Below are the code and all the weights of a small trained network. Each question names an input and a class and asks about switching units off, where a switched-off unit gives its printed mean instead of its output.

import numpy as np


def w(rows, s, z=0):
    codes = np.array(rows[::2]) - 128.0
    scale = np.full(codes.shape[1], s)
    scale[-1] = z or s
    return codes * scale


def f(y):
    return y / 2 * (1 + np.tanh(0.7978845608 * (y + 0.044715 * y**3)))


def log_softmax(a):
    a = a - a.max(-1, keepdims=True)
    return a - np.log(np.exp(a).sum(-1, keepdims=True))


def net(x, mask):
    res = np.array(x, float).reshape(1, 4) / 4 @ E
    y = f(res @ A[0][:, :-1].T + A[0][:, -1])
    res = res + np.where(mask, y, B[0][:, -1]) @ B[0][:, :-1]
    return log_softmax(res[-1] @ U[:, :-1].T + U[:, -1])


A, B = {}, {}
E = w([
[232,208,198,30],'x0',
[243,25,111,160],'x1',
[143,130,5,36],'x2',
[65,1,177,39],'x3',
],0.0066)
A[0] = w([
[214,65,123,146,122],'N1',
[60,176,162,108,127],'N2',
[87,103,95,198,74],'N3',
[113,139,221,213,88],'N4',
[77,89,104,211,60],'N5',
[206,155,140,67,66],'N6',
[154,99,13,45,90],'N7',
[79,87,76,109,197],'N8',
[187,161,173,95,54],'N9',
[126,138,217,220,84],'N10',
[84,87,158,78,109],'N11',
[189,72,118,153,220],'N12',
[203,77,130,143,178],'N13',
[156,187,94,186,85],'N14',
[186,176,163,72,124],'N15',
[136,140,1,81,71],'N16',
[76,110,47,196,100],'N17',
[157,193,103,184,76],'N18',
[182,192,105,160,102],'N19',
[152,186,197,90,71],'N20',
[87,97,49,151,120],'N21',
[178,165,157,83,88],'N22',
[117,44,175,76,139],'N23',
[68,179,137,104,136],'N24',
[159,98,241,209,74],'N25',
[201,145,171,88,102],'N26',
[93,74,166,78,92],'N27',
[70,195,139,116,40],'N28',
[53,191,162,121,49],'N29',
[54,188,151,107,93],'N30',
[167,138,192,53,178],'N31',
[73,175,79,80,82],'N32',
[56,171,157,95,161],'N33',
[69,194,133,112,120],'N34',
[80,63,165,32,146],'N35',
[153,164,41,115,67],'N36',
[190,171,175,95,79],'N37',
[224,69,113,144,47],'N38',
[161,195,85,194,116],'N39',
[76,121,158,84,155],'N40',
[167,139,184,44,95],'N41',
[100,82,92,206,94],'N42',
[154,201,90,181,121],'N43',
[203,73,125,159,128],'N44',
[161,47,139,109,1],'N45',
[112,121,236,189,99],'N46',
[206,109,114,169,58],'N47',
],0.0087,0.0028)
B[0] = w([
[107,159,38,143,225],'N1',
[147,140,43,131,195],'N2',
[66,98,180,89,185],'N3',
[184,147,139,34,230],'N4',
[65,100,170,97,203],'N5',
[80,123,159,105,206],'N6',
[185,181,156,52,253],'N7',
[128,133,172,123,206],'N8',
[67,98,138,109,177],'N9',
[186,139,140,34,229],'N10',
[161,76,134,162,181],'N11',
[91,196,65,157,231],'N12',
[101,171,64,149,222],'N13',
[173,13,164,152,200],'N14',
[61,110,161,137,216],'N15',
[181,157,186,18,231],'N16',
[57,120,176,102,218],'N17',
[164,31,135,150,199],'N18',
[130,59,156,160,205],'N19',
[79,118,113,119,189],'N20',
[86,146,175,89,195],'N21',
[80,113,158,121,182],'N22',
[184,64,115,193,227],'N23',
[142,144,56,141,189],'N24',
[169,159,99,43,241],'N25',
[65,122,132,123,200],'N26',
[186,48,154,166,186],'N27',
[117,98,61,131,175],'N28',
[119,113,48,113,191],'N29',
[112,135,26,131,198],'N30',
[78,114,148,154,226],'N31',
[153,144,98,112,185],'N32',
[145,133,62,151,206],'N33',
[131,124,62,149,196],'N34',
[208,44,165,188,249],'N35',
[186,87,162,81,187],'N36',
[45,95,151,116,194],'N37',
[100,139,46,116,211],'N38',
[179,1,166,184,230],'N39',
[159,106,96,163,178],'N40',
[74,95,167,134,205],'N41',
[57,135,148,101,203],'N42',
[179,30,151,177,223],'N43',
[88,171,30,136,212],'N44',
[144,99,83,138,168],'N45',
[199,178,129,19,228],'N46',
[117,96,69,141,178],'N47',
],0.0071,0.0045)
U = w([
[198,64,161,194,103],'0',
[193,186,151,8,93],'1',
[6,134,176,117,95],'2',
[117,172,12,155,99],'3',
[150,216,169,192,254],'4',
],0.014,0.0096)

Each question gives the input, the list of numbers given to net, and the class t.
The units are the neurons (one row each of A and B). Each row of codes is followed by its name. A weight is (code - 128) times the scale printed after its matrix; where a second scale follows, it is the last column's (A, B and U).
mask holds one flag per neuron, in row order. A switched-off neuron (its flag False) gives its mean, the last column of its row in B, instead of its output. The means were averaged over made-up inputs and are rounded, as every weight is.
A unit's drop is (log p(t) with every unit on - log p(t) with that unit switched off) / (log p(t) with every unit on - log p(t) with every unit switched off).
The circuit of an input: a set's keep is (log p(t) with only the set's units on - log p(t) with every unit switched off) / (log p(t) with every unit on - log p(t) with every unit switched off). Starting from the 12 units with the biggest drops (on a tie, the unit counted first), units are removed one at a time, each time the one whose removal leaves the highest keep (on an exact tie, the one counted first), for as long as the keep stays at least 0.8.
units of the circuit, in order: the units of the circuit, biggest drop first
k most important neurons: the k neurons with the biggest drops, biggest first
drop when u is switched off: that unit's drop, to one decimal
input [-6,1,6,2], class 1: units of the circuit, in order : [N7, N16]
input [-3,-6,8,-5], class 1: units of the circuit, in order : [N16]
input [8,-5,-8,8], class 0: 3 most important neurons : [N35, N23, N27]
input [-2,-4,-7,-6], class 1: units of the circuit, in order : [N4, N10]
input [-6,6,5,-2], class 2: units of the circuit, in order : [N17, N21, N42]
input [-7,-2,8,7], class 1: 3 most important neurons : [N7, N16, N21]
input [-3,-4,-4,-2], class 1: units of the circuit, in order : [N4, N10, N46]
input [8,0,-7,4], class 2: 3 most important neurons : [N31, N41, N37]
input [-7,8,2,0], class 3: 2 most important neurons : [N1, N44]
input [3,-7,1,-6], class 3: 2 most important neurons : [N30, N35]
input [-5,-3,-7,7], class 0: 4 most important neurons : [N35, N23, N27, N11]
input [4,-6,2,-5], class 3: 2 most important neurons : [N35, N30]
input [1,-1,-7,-7], class 0: 4 most important neurons : [N39, N43, N14, N18]
input [-5,-6,8,-7], class 1: units of the circuit, in order : [N16]
input [0,-8,5,1], class 3: drop when N31 is switched off : 0.0
input [6,-2,-7,-8], class 0: drop when N43 is switched off : 0.1
input [2,-6,-6,7], class 0: drop when N35 is switched off : 0.2
